In the rows, zero is written as 100.
Known rows:
J_92: 99  94  106  98  97  98  99  101  101  104  99  107  95  94  101  98  95  95  104  107  92  94  89  102  97  96  104  101  97  111  99  98  112
J_436: 107  89  113  84  106  97  81  93  63  107  113  97  113  106  94  84  89  70  114  89  127  82  109  96  95  86  118  116  100  99  101  103  89
J_322: 113  111  121  83  138  140  81  57  61  105  100  53  113  90  107  130  106  73  113  117  166  85  123  77  106  93  116  105  146  113  89  111  107
J_694: 100  105  108  113  98  111  93  85  105  104  93  82  107  126  94  120  109  100  80  90  123  114  96  90  102  119  76  101  110  89  118  107  107
J_463: 90  102  119  96  99  106  69  99  83  118  98  100  115  128  89  88  79  87  95  94  125  98  101  92  95  114  105  106  106  82  106  92  103
J_344: 121  95  100  121  89  101  94  101  88  102  102  100  90  104  96  118  109  104  105  77  114  109  94  102  96  108  87  96  83  112  108  108  89
J_168: 91  100  107  99  90  100  106  97  97  102  93  94  112  112  90  99  113  91  93  95  107  90  116  90  105  93  90  108  100  81  103  101  96
J_679: 112  103  109  98  87  94  87  119  94  101  97  96  93  90  99  103  86  114  107  89  101  101  86  112  92  121  101  79  91  114  95  101  99
J_310: 102  90  93  85  136  79  78  91  101  95  124  92  115  106  122  92  74  81  79  85  90  119  83  108  94  113  100  120  97  92  127  102  101
J_376: 98  101  98  83  135  98  74  92  100  105  108  89  122  86  113  92  82  99  89  100  71  102  98  104  103  123  112  112  97  102  107  96  105
J_440: 93  113  105  111  99  113  97  93  106  99  91  95  97  123  95  107  100  103  85  102  135  113  104  92  104  106  88  97  123  87  103  94  104
J_870: 94  103  95  105  96  100  103  104  100  99  93  110  95  115  91  97  106  88  94  107  121  95  108  92  107  89  99  107  102  93  101  97  99
J_904: 95  113  106  104  104  122  118  96  108  101  75  80  91  84  99  135  130  112  93  122  123  89  114  84  103  95  94  86  130  105  85  103  117
J_338: 102  101  87  82  141  96  78  88  103  94  108  95  110  87  119  93  78  83  92  103  91  100  108  100  100  94  120  120  105  98  103  99  96
J_898: 91  87  111  101  85  94  100  116  93  110  97  114  86  102  96  101  97  93  100  99  115  94  98  96  85  78  103  99  99  93  96  97  106
J_204: 103  106  84  88  118  92  109  96  118  82  101  82  108  97  111  101  102  103  83  108  87  109  101  101  105  106  95  106  110  97  105  104  97
J_886: 84  115  102  96  95  114  99  92  108  99  92  113  94  121  90  77  86  96  111  131  123  102  116  92  103  79  112  99  129  85  82  89  104
J_892: 88  104  80  114  109  105  111  98  145  99  87  106  85  69  125  123  105  120  88  112  53  106  112  100  97  85  102  90  103  102  90  99  107
J_741: 121  103  108  103  93  107  93  107  79  104  104  94  104  104  93  106  98  114  120  96  116  107  88  105  100  123  100  86  96  125  98  101  96
J_470: 106  105  99  124  74  105  117  122  117  107  86  109  89  104  92  116  113  139  106  100  87  115  81  107  101  128  88  69  90  117  96  102  105

Facts:
J_100 α:J_257 σ:J_838 ω:a φ:g
J_101 Θ:J_616 σ:J_865 ω:c φ:h
J_103 σ:J_462 ω:f φ:g
J_106 σ:J_905 ω:c φ:g
J_118 σ:J_85 ω:d
J_136 σ:J_967 ω:b φ:g
J_137 ω:a
J_146 Θ:J_886 σ:J_595 ω:f φ:g
J_154 α:J_583 σ:J_285 ω:e φ:g
J_168 α:J_862 Θ:J_898 σ:J_3 ω:c φ:g
J_171 α:J_706 σ:J_711 ω:d φ:h
J_173 Θ:J_908 σ:J_9 ω:e φ:g
J_174 σ:J_933 ω:f φ:h
J_177 α:J_892 Θ:J_462 σ:J_721 ω:e φ:h
J_189 α:J_331 Θ:J_424 σ:J_721 ω:b φ:g
J_20 Θ:J_308 σ:J_563 ω:f φ:g
J_200 σ:J_563 ω:b φ:j
J_201 ω:d
J_204 Θ:J_200 σ:J_905 ω:a φ:l
J_210 σ:J_905 ω:b φ:j
J_216 α:J_870 Θ:J_679 σ:J_905 ω:d φ:g
J_220 α:J_718 Θ:J_365 σ:J_769 ω:d φ:k
J_221 Θ:J_886 σ:J_337 ω:a φ:l
J_228 α:J_221, J_237 Θ:J_201 σ:J_337 ω:e φ:g
J_237 σ:J_337 ω:f φ:g
J_250 α:J_694 σ:J_3 ω:f φ:l
J_251 σ:J_563 ω:b φ:g
J_257 α:J_100 Θ:J_310 σ:J_838 ω:c φ:i
J_26 σ:J_616 ω:d φ:j
J_265 α:J_101 σ:J_865 ω:e φ:h
J_268 Θ:J_886 σ:J_66 ω:c φ:h
J_272 σ:J_905 ω:b φ:h
J_277 α:J_989 Θ:J_838 σ:J_987 ω:f φ:g
J_278 σ:J_972 ω:a φ:k
J_280 α:J_995 σ:J_616 ω:a φ:h
J_285 σ:J_654 ω:f
J_288 Θ:J_583 σ:J_92 ω:b φ:g
J_3 σ:J_616 ω:d
J_308 σ:J_654 ω:a
J_310 α:J_706 Θ:J_637 σ:J_711 ω:a φ:i
J_321 α:J_818 Θ:J_711 σ:J_92 ω:b φ:i
J_322 α:J_607 Θ:J_462 σ:J_967 ω:c φ:h
J_330 α:J_709 Θ:J_376 σ:J_654 ω:c φ:g
J_331 α:J_398 Θ:J_654 σ:J_721 ω:a φ:h
J_337 σ:J_654 ω:c
J_338 α:J_216 σ:J_905 ω:c φ:i
J_342 α:J_904 σ:J_466 ω:b φ:l
J_344 Θ:J_637 σ:J_967 ω:e φ:g
J_347 α:J_277 Θ:J_432 σ:J_987 ω:a φ:l
J_365 α:J_938 σ:J_595 ω:d φ:g
J_376 α:J_470, J_797 Θ:J_711 σ:J_679 ω:c φ:i
J_377 σ:J_967 ω:b φ:g
J_398 α:J_177 σ:J_721 ω:b φ:l
J_402 Θ:J_201 σ:J_137 ω:d φ:k
J_403 Θ:J_595 σ:J_905 ω:c φ:g
J_415 α:J_365 σ:J_595 ω:e φ:j
J_424 σ:J_563 ω:b
J_432 σ:J_462 ω:e
J_433 σ:J_201 ω:c
J_436 α:J_818 σ:J_92 ω:b φ:j
J_440 α:J_999 σ:J_3 ω:a φ:h
J_443 Θ:J_769 σ:J_769 ω:b φ:g
J_451 α:J_76 Θ:J_595 σ:J_687 ω:b φ:g
J_462 ω:c
J_463 α:J_228, J_868, J_237 σ:J_337 ω:c φ:h
J_466 σ:J_637 ω:a
J_467 α:J_451, J_594 Θ:J_310 σ:J_687 ω:b φ:i
J_470 σ:J_679 ω:e φ:g
J_481 α:J_268 σ:J_66 ω:e φ:g
J_484 σ:J_85 ω:f φ:g
J_494 Θ:J_769 σ:J_679 ω:f φ:i
J_498 α:J_961 Θ:J_898 σ:J_201 ω:d φ:g
J_504 σ:J_3 ω:c φ:g
J_507 Θ:J_433 σ:J_118 ω:d φ:g
J_514 Θ:J_933 σ:J_972 ω:e φ:l
J_522 σ:J_9 ω:f φ:l
J_527 Θ:J_92 σ:J_987 ω:c φ:k
J_528 σ:J_616 ω:a φ:i
J_534 σ:J_92 ω:a φ:j
J_538 Θ:J_933 σ:J_654 ω:a φ:i
J_540 Θ:J_3 σ:J_563 ω:a φ:i
J_546 α:J_741 σ:J_972 ω:f φ:g
J_563 ω:a
J_57 Θ:J_563 σ:J_637 ω:c φ:g
J_571 Θ:J_583 σ:J_424 ω:c φ:i
J_583 α:J_154 σ:J_285 ω:d φ:g
J_594 Θ:J_933 σ:J_687 ω:e φ:h
J_595 σ:J_637 ω:a
J_598 α:J_101, J_624 Θ:J_583 σ:J_865 ω:b φ:g
J_601 α:J_927 Θ:J_740 σ:J_616 ω:d φ:h
J_605 α:J_484 σ:J_85 ω:f φ:i
J_607 σ:J_967 ω:c φ:k
J_608 α:J_451, J_467 σ:J_687 ω:b φ:h
J_61 σ:J_433 ω:d φ:g
J_616 ω:a
J_618 Θ:J_583 σ:J_432 ω:a φ:j
J_624 α:J_101 σ:J_865 ω:e φ:g
J_637 ω:d
J_649 Θ:J_527 σ:J_9 ω:e φ:h
J_654 ω:a
J_66 σ:J_637 ω:b
J_679 σ:J_654 ω:e
J_680 α:J_528, J_601 σ:J_616 ω:e φ:g
J_687 σ:J_462 ω:a
J_694 α:J_440 Θ:J_637 σ:J_3 ω:a φ:h
J_697 α:J_883 Θ:J_220 σ:J_972 ω:b φ:j
J_706 Θ:J_451 σ:J_711 ω:c φ:g
J_709 Θ:J_432 σ:J_654 ω:e φ:j
J_711 σ:J_462 ω:d
J_718 σ:J_769 ω:a φ:h
J_72 α:J_832 σ:J_905 ω:e φ:i
J_721 σ:J_462 ω:e
J_723 α:J_906 Θ:J_330 σ:J_687 ω:b φ:i
J_728 α:J_173, J_649 Θ:J_137 σ:J_9 ω:e φ:g
J_730 σ:J_967 ω:b φ:j
J_733 α:J_680 Θ:J_308 σ:J_616 ω:f φ:i
J_735 α:J_57 σ:J_637 ω:a φ:j
J_740 σ:J_563 ω:e
J_741 α:J_697 σ:J_972 ω:e φ:g
J_751 Θ:J_908 σ:J_3 ω:a φ:h
J_76 α:J_451, J_467, J_594 σ:J_687 ω:d φ:i
J_764 α:J_250, J_862 σ:J_3 ω:d φ:g
J_766 Θ:J_433 σ:J_865 ω:e φ:k
J_769 σ:J_137 ω:d
J_776 α:J_908 Θ:J_433 σ:J_92 ω:b φ:l
J_79 Θ:J_308 σ:J_85 ω:c φ:g
J_797 Θ:J_967 σ:J_679 ω:a φ:j
J_812 σ:J_967 ω:e φ:h
J_818 α:J_919 σ:J_92 ω:c φ:l
J_82 σ:J_85 ω:b φ:j
J_832 α:J_403 σ:J_905 ω:a φ:j
J_838 σ:J_85 ω:c
J_847 σ:J_462 ω:e φ:k
J_85 ω:f
J_862 α:J_504, J_168 σ:J_3 ω:d φ:g
J_865 ω:a
J_868 σ:J_337 ω:a φ:g
J_870 α:J_106, J_216 σ:J_905 ω:c φ:g
J_883 α:J_741 Θ:J_961 σ:J_972 ω:b φ:j
J_886 Θ:J_563 σ:J_865 ω:c φ:h
J_889 Θ:J_137 σ:J_308 ω:e φ:g
J_892 σ:J_721 ω:b φ:i
J_898 σ:J_432 ω:b φ:j
J_9 σ:J_563 ω:c
J_900 α:J_601 σ:J_616 ω:c φ:g
J_902 Θ:J_527 σ:J_838 ω:a φ:g
J_904 σ:J_466 ω:c φ:g
J_905 σ:J_563 ω:a
J_906 σ:J_687 ω:b φ:k
J_908 α:J_919 σ:J_92 ω:f φ:k
J_915 α:J_272 Θ:J_905 σ:J_905 ω:c φ:h
J_919 Θ:J_463 σ:J_92 ω:e φ:i
J_92 σ:J_865 ω:f
J_927 α:J_680 Θ:J_961 σ:J_616 ω:a φ:g
J_933 σ:J_616 ω:c
J_938 σ:J_595 ω:f φ:i
J_940 Θ:J_711 σ:J_687 ω:b φ:g
J_95 Θ:J_507 σ:J_92 ω:f φ:j
J_951 α:J_103 σ:J_462 ω:c φ:g
J_961 σ:J_201 ω:b φ:l
J_967 σ:J_637 ω:a
J_968 σ:J_462 ω:c φ:k
J_972 σ:J_654 ω:c
J_976 α:J_538, J_330, J_709 σ:J_654 ω:e φ:j
J_979 σ:J_3 ω:e φ:h
J_982 σ:J_337 ω:f φ:g
J_987 σ:J_865 ω:e
J_989 Θ:J_898 σ:J_987 ω:f φ:h
J_995 α:J_528 Θ:J_898 σ:J_616 ω:d φ:g
J_996 σ:J_137 ω:d φ:i
J_999 σ:J_3 ω:d φ:k

Rows:
No name comes twice in this set of rows, the named rows included.
106  94  102  78  125  97  76  81  81  101  115  88  118  82  110  89  85  80  107  90  88  85  113  100  95  93  120  120  98  100  102  111  87 -> J_776
108  93  83  85  117  85  117  109  98  89  114  102  108  66  112  93  112  108  104  101  60  91  106  112  107  99  111  107  77  115  96  105  94 -> J_402
95  103  107  99  103  108  104  101  89  109  94  97  112  108  92  107  113  100  98  110  117  97  100  92  113  122  99  101  98  102  102  91  110 -> J_330
95  98  117  104  87  102  86  120  86  118  91  107  94  103  92  104  91  108  106  97  113  94  94  98  92  111  107  90  95  104  91  95  108 -> J_583
94  89  83  116  112  89  94  89  121  108  111  114  102  88  120  104  93  105  87  82  45  114  101  104  97  101  99  115  77  92  116  100  94 -> J_467
99  100  109  112  90  115  89  85  99  115  99  108  99  117  100  106  95  96  107  110  108  106  95  91  99  97  101  100  104  100  106  99  107 -> J_174
130  101  112  90  105  105  80  104  66  103  112  91  105  100  94  92  91  98  125  88  125  95  86  111  93  125  108  94  95  125  99  110  94 -> J_976
103  100  111  78  108  89  92  99  75  91  106  84  114  115  90  85  94  76  93  89  139  95  105  99  97  97  100  111  112  84  107  103  94 -> J_735
106  105  112  88  116  109  80  80  75  99  111  82  116  130  98  92  84  77  102  101  146  109  96  92  100  106  100  108  123  93  111  102  101 -> J_280
94  114  84  83  143  111  139  109  105  80  81  70  83  26  118  146  139  119  86  122  105  80  136  93  105  92  110  87  123  120  64  99  109 -> J_607
118  93  80  91  112  78  115  119  102  76  110  101  82  61  113  99  99  110  106  88  81  100  97  122  94  91  107  95  86  121  90  108  86 -> J_847
120  95  86  84  105  77  109  118  103  78  111  89  104  63  107  100  104  111  102  81  66  91  104  120  93  100  103  93  81  112  94  115  81 -> J_766
118  108  88  101  112  102  92  102  104  93  102  94  99  80  107  106  94  121  108  86  77  108  99  115  99  125  104  90  90  119  94  104  88 -> J_514
99  110  92  94  92  111  111  93  99  90  97  113  103  107  87  71  102  96  122  120  104  90  118  100  111  76  114  105  107  95  84  98  88 -> J_146

Now the same objects, written a new way:
Known rows:
J_376: 93  101  108  104  89  88  100  108  92  98  101  93  106  104  99  105  105  103  95  100  99  104  95  109  66  86  117  114  85  104  99  108  86  95  112  117
J_285: 94  108  104  90  88  105  102  108  99  109  95  94  106  102  91  94  98  97  98  98  100  107  92  105  104  93  103  94  120  106  91  100  96  107  114  102
J_257: 98  97  106  104  96  96  99  96  92  95  112  94  108  101  101  104  108  101  101  105  99  83  98  95  94  110  102  94  85  105  104  106  114  99  92  111
J_818: 95  106  100  101  112  110  106  89  99  104  93  94  103  99  97  90  94  105  97  96  109  104  115  102  103  88  100  116  100  97  107  109  77  92  101  89
J_999: 112  99  96  98  101  110  105  91  104  100  93  104  99  97  97  92  96  102  99  101  105  91  105  89  124  113  85  94  99  101  106  98  124  104  82  103
J_996: 99  99  95  105  93  90  99  97  102  103  102  102  95  94  94  105  100  101  101  87  99  117  91  94  92  102  98  112  100  102  98  101  100  93  106  107
J_886: 100  102  105  102  114  101  102  105  96  99  102  96  109  99  102  104  105  103  97  97  103  104  106  100  96  96  112  110  88  99  104  110  81  99  117  99
J_403: 102  100  107  102  105  107  104  100  95  97  105  96  112  100  100  107  103  98  104  103  99  82  104  88  115  116  96  93  91  99  108  109  121  103  97  100
J_463: 91  105  98  103  95  99  100  89  91  96  99  89  100  102  100  93  99  105  97  101  107  108  102  108  74  81  111  119  98  99  104  105  78  87  100  102
J_769: 99  97  99  96  90  100  105  110  106  105  87  111  96  95  90  98  95  102  97  96  99  112  102  96  103  93  94  101  110  108  93  101  98  103  112  112
J_61: 101  99  95  103  98  95  103  100  106  103  91  103  98  94  96  102  95  101  98  90  100  115  94  98  100  97  99  107  100  100  98  102  95  94  103  107
J_251: 93  101  102  106  91  102  104  90  92  96  105  95  102  98  97  99  101  104  104  109  105  89  96  94  103  103  92  96  97  96  104  104  117  95  83  109
J_136: 94  101  99  104  99  98  103  101  99  106  99  97  104  95  92  100  99  104  102  94  106  108  92  99  102  96  103  104  104  99  99  109  92  96  111  107
J_968: 95  101  99  99  100  104  105  101  105  106  94  98  104  100  91  93  96  106  100  99  108  104  95  102  108  91  102  102  105  97  97  109  88  98  110  100
J_338: 90  103  106  107  83  98  101  87  88  94  111  92  100  105  97  100  105  105  106  109  101  92  86  99  79  98  95  103  90  96  106  99  117  89  82  112
J_250: 97  109  102  97  114  111  101  92  101  106  97  91  101  102  101  90  96  100  97  97  105  106  104  106  105  91  100  112  108  93  105  101  73  99  104  80
J_694: 110  100  104  97  111  105  97  93  99  95  103  100  96  106  111  100  106  94  95  104  99  90  115  97  94  110  94  101  89  101  109  91  106  106  86  92
J_95: 100  105  108  101  114  109  94  86  92  92  114  89  102  105  112  100  108  94  101  109  102  84  112  101  97  106  104  101  89  96  111  98  99  100  88  80
J_9: 88  102  104  95  89  105  109  113  98  106  94  104  105  99  87  99  94  104  102  97  102  107  94  96  104  90  97  94  111  103  96  105  96  101  118  111
J_171: 98  99  95  104  102  93  99  92  99  97  98  106  89  98  100  94  97  104  97  97  103  113  109  104  79  86  102  118  93  98  101  97  80  90  97  99

Rows:
No name comes twice in this set of rows, the named rows included.
97  110  103  98  94  103  99  104  100  108  99  89  105  102  97  100  99  96  98  94  100  109  89  108  99  96  108  104  115  98  98  104  92  99  108  94 -> J_982
102  101  106  97  98  84  94  115  106  103  100  97  93  107  101  105  107  99  95  94  94  113  93  108  68  94  108  106  87  102  96  91  88  104  113  108 -> J_310
108  100  106  102  118  112  101  92  95  98  111  93  112  94  103  103  104  97  103  99  104  82  112  85  129  123  96  97  92  103  111  111  114  103  96  89 -> J_101
89  103  100  107  98  104  98  70  84  87  107  94  93  104  105  88  101  107  100  115  109  91  112  105  70  90  98  118  84  98  114  99  90  84  73  99 -> J_436
90  109  105  102  90  92  97  95  100  104  111  87  102  105  95  100  104  98  101  96  96  110  82  110  78  89  107  106  106  98  97  100  90  92  108  100 -> J_605
107  95  103  102  101  103  105  103  98  95  98  107  100  102  103  107  98  100  102  102  96  88  106  89  108  114  90  99  88  99  108  98  123  104  92  110 -> J_216
100  98  98  106  91  87  101  91  103  104  99  98  91  101  94  99  100  104  98  92  99  115  90  101  79  92  99  115  93  104  97  99  93  91  104  116 -> J_76
104  99  105  104  112  101  105  107  105  111  103  98  115  95  90  106  101  98  99  86  100  104  98  89  123  113  105  99  97  104  100  116  95  106  124  101 -> J_706
108  109  102  97  109  112  101  100  104  117  104  85  113  91  90  105  98  90  98  82  99  106  90  93  135  117  100  100  119  101  101  114  106  107  117  84 -> J_237
106  92  101  98  94  100  102  106  101  88  90  109  97  112  107  94  96  107  98  113  102  88  108  103  87  95  101  99  84  103  99  92  109  103  82  113 -> J_220

The same objects again, as new rows of numbers:
Known rows:
J_697: 99  104  105  86  90  110  99  87  107  99  90  98  106  100  97  110  93  104  77  115  112  118  87  111  90  95  110  90  103  62  91  117  85
J_9: 110  103  96  91  108  98  115  83  101  99  91  104  96  99  105  98  91  113  89  112  94  103  102  123  79  103  114  80  106  89  93  102  83
J_204: 112  97  91  80  95  108  114  91  108  96  105  102  94  106  105  107  100  109  92  111  104  109  95  114  67  103  106  91  108  96  98  107  84
J_467: 121  125  114  57  117  110  89  78  105  75  126  95  108  70  82  112  78  126  104  123  105  126  74  102  99  75  129  70  101  98  88  119  74
J_338: 103  92  107  90  94  107  98  82  101  99  92  110  99  97  103  110  95  106  92  112  105  126  88  111  85  87  114  84  95  72  99  112  91
J_398: 101  98  109  86  91  114  100  83  105  98  89  96  99  97  102  114  94  109  79  113  111  119  96  112  84  94  110  84  101  64  89  118  77
J_933: 107  98  98  89  112  96  114  78  101  99  88  101  97  101  106  99  92  117  91  114  96  101  107  125  79  106  111  77  106  89  92  100  82
J_265: 106  98  105  86  100  106  98  89  99  101  91  105  100  97  105  107  98  107  87  115  105  122  93  109  86  92  109  88  99  75  101  106  87
J_679: 114  106  105  91  108  97  115  83  92  96  90  101  93  98  107  103  94  119  91  107  90  101  106  119  78  107  110  78  108  86  101  99  86
J_563: 120  109  95  87  106  100  112  91  94  103  94  105  90  96  103  108  99  119  88  110  92  105  107  121  75  108  105  78  106  92  100  102  91
J_607: 104  94  102  89  108  104  113  82  106  94  97  99  96  102  115  99  93  109  84  111  95  105  105  120  76  101  111  83  108  91  95  100  69
J_915: 105  97  106  83  96  108  104  85  102  97  94  105  104  98  106  101  90  106  87  115  100  119  87  111  87  89  116  92  96  76  97  108  82
J_403: 106  92  105  83  103  105  112  85  114  97  107  106  100  105  110  95  85  103  91  116  82  114  87  109  92  94  114  93  99  89  102  102  86
J_967: 122  108  99  93  107  101  107  91  95  101  92  104  88  97  101  107  102  118  89  108  93  106  112  119  77  108  103  77  114  94  103  98  92
J_308: 116  110  96  81  109  97  116  88  95  99  90  98  94  98  104  105  100  121  91  108  98  100  103  118  74  113  106  83  108  89  100  102  89
J_251: 101  97  107  86  107  109  105  87  123  100  107  102  96  108  104  104  83  103  86  114  81  116  94  109  99  98  107  83  102  82  101  108  89
J_76: 134  126  108  46  123  104  89  86  89  76  130  99  103  64  85  118  92  134  112  118  108  128  78  100  89  77  124  72  100  112  97  113  78
J_898: 106  98  110  90  103  108  106  78  111  96  101  101  95  108  103  110  90  111  89  109  90  110  101  116  86  105  108  76  105  79  96  109  90
J_221: 113  101  97  84  93  108  114  91  105  92  103  103  95  107  104  107  99  110  93  109  105  107  93  112  67  105  106  91  113  95  102  106  87
J_92: 118  107  90  78  109  97  114  91  94  102  93  100  92  99  101  107  104  120  91  112  100  102  108  119  73  114  101  82  107  94  100  103  91

Rows:
No name comes twice in this set of rows, the named rows included.
102  99  109  85  92  113  102  83  107  95  93  98  99  99  102  113  92  109  83  111  107  117  95  113  82  97  110  82  105  69  90  118  78 -> J_342
115  115  114  64  117  110  91  81  104  85  113  96  104  77  93  111  82  119  94  117  98  122  86  108  100  81  120  73  99  86  89  115  73 -> J_608
120  105  95  78  95  106  111  95  106  99  109  103  98  107  102  107  98  111  92  114  98  112  91  108  78  107  102  95  109  95  107  103  94 -> J_989
106  93  104  88  105  105  108  88  117  96  104  105  101  107  107  95  86  102  92  116  84  116  92  108  93  94  111  92  106  90  105  98  86 -> J_57
103  98  91  85  104  99  112  85  110  96  101  101  99  110  104  101  96  105  90  114  106  106  90  115  76  102  111  87  111  91  97  103  90 -> J_709
110  103  100  77  100  108  101  99  90  102  90  98  96  90  109  114  109  115  78  112  109  117  107  113  76  99  101  91  102  78  102  108  76 -> J_908
109  91  104  91  96  105  111  77  110  94  104  108  98  108  104  101  89  106  102  113  95  110  87  111  80  99  115  90  103  88  100  106  94 -> J_571
115  99  99  77  82  109  101  96  98  104  96  106  103  102  96  114  104  111  91  117  117  122  85  106  77  100  103  103  101  76  104  111  99 -> J_733
99  93  108  86  104  108  95  92  105  104  92  109  99  95  107  103  93  101  82  117  95  130  90  107  99  83  113  90  94  72  103  107  85 -> J_870
104  94  114  95  105  105  93  85  99  98  89  108  95  96  108  106  99  105  88  107  98  125  99  110  89  88  112  77  102  75  104  103  87 -> J_463

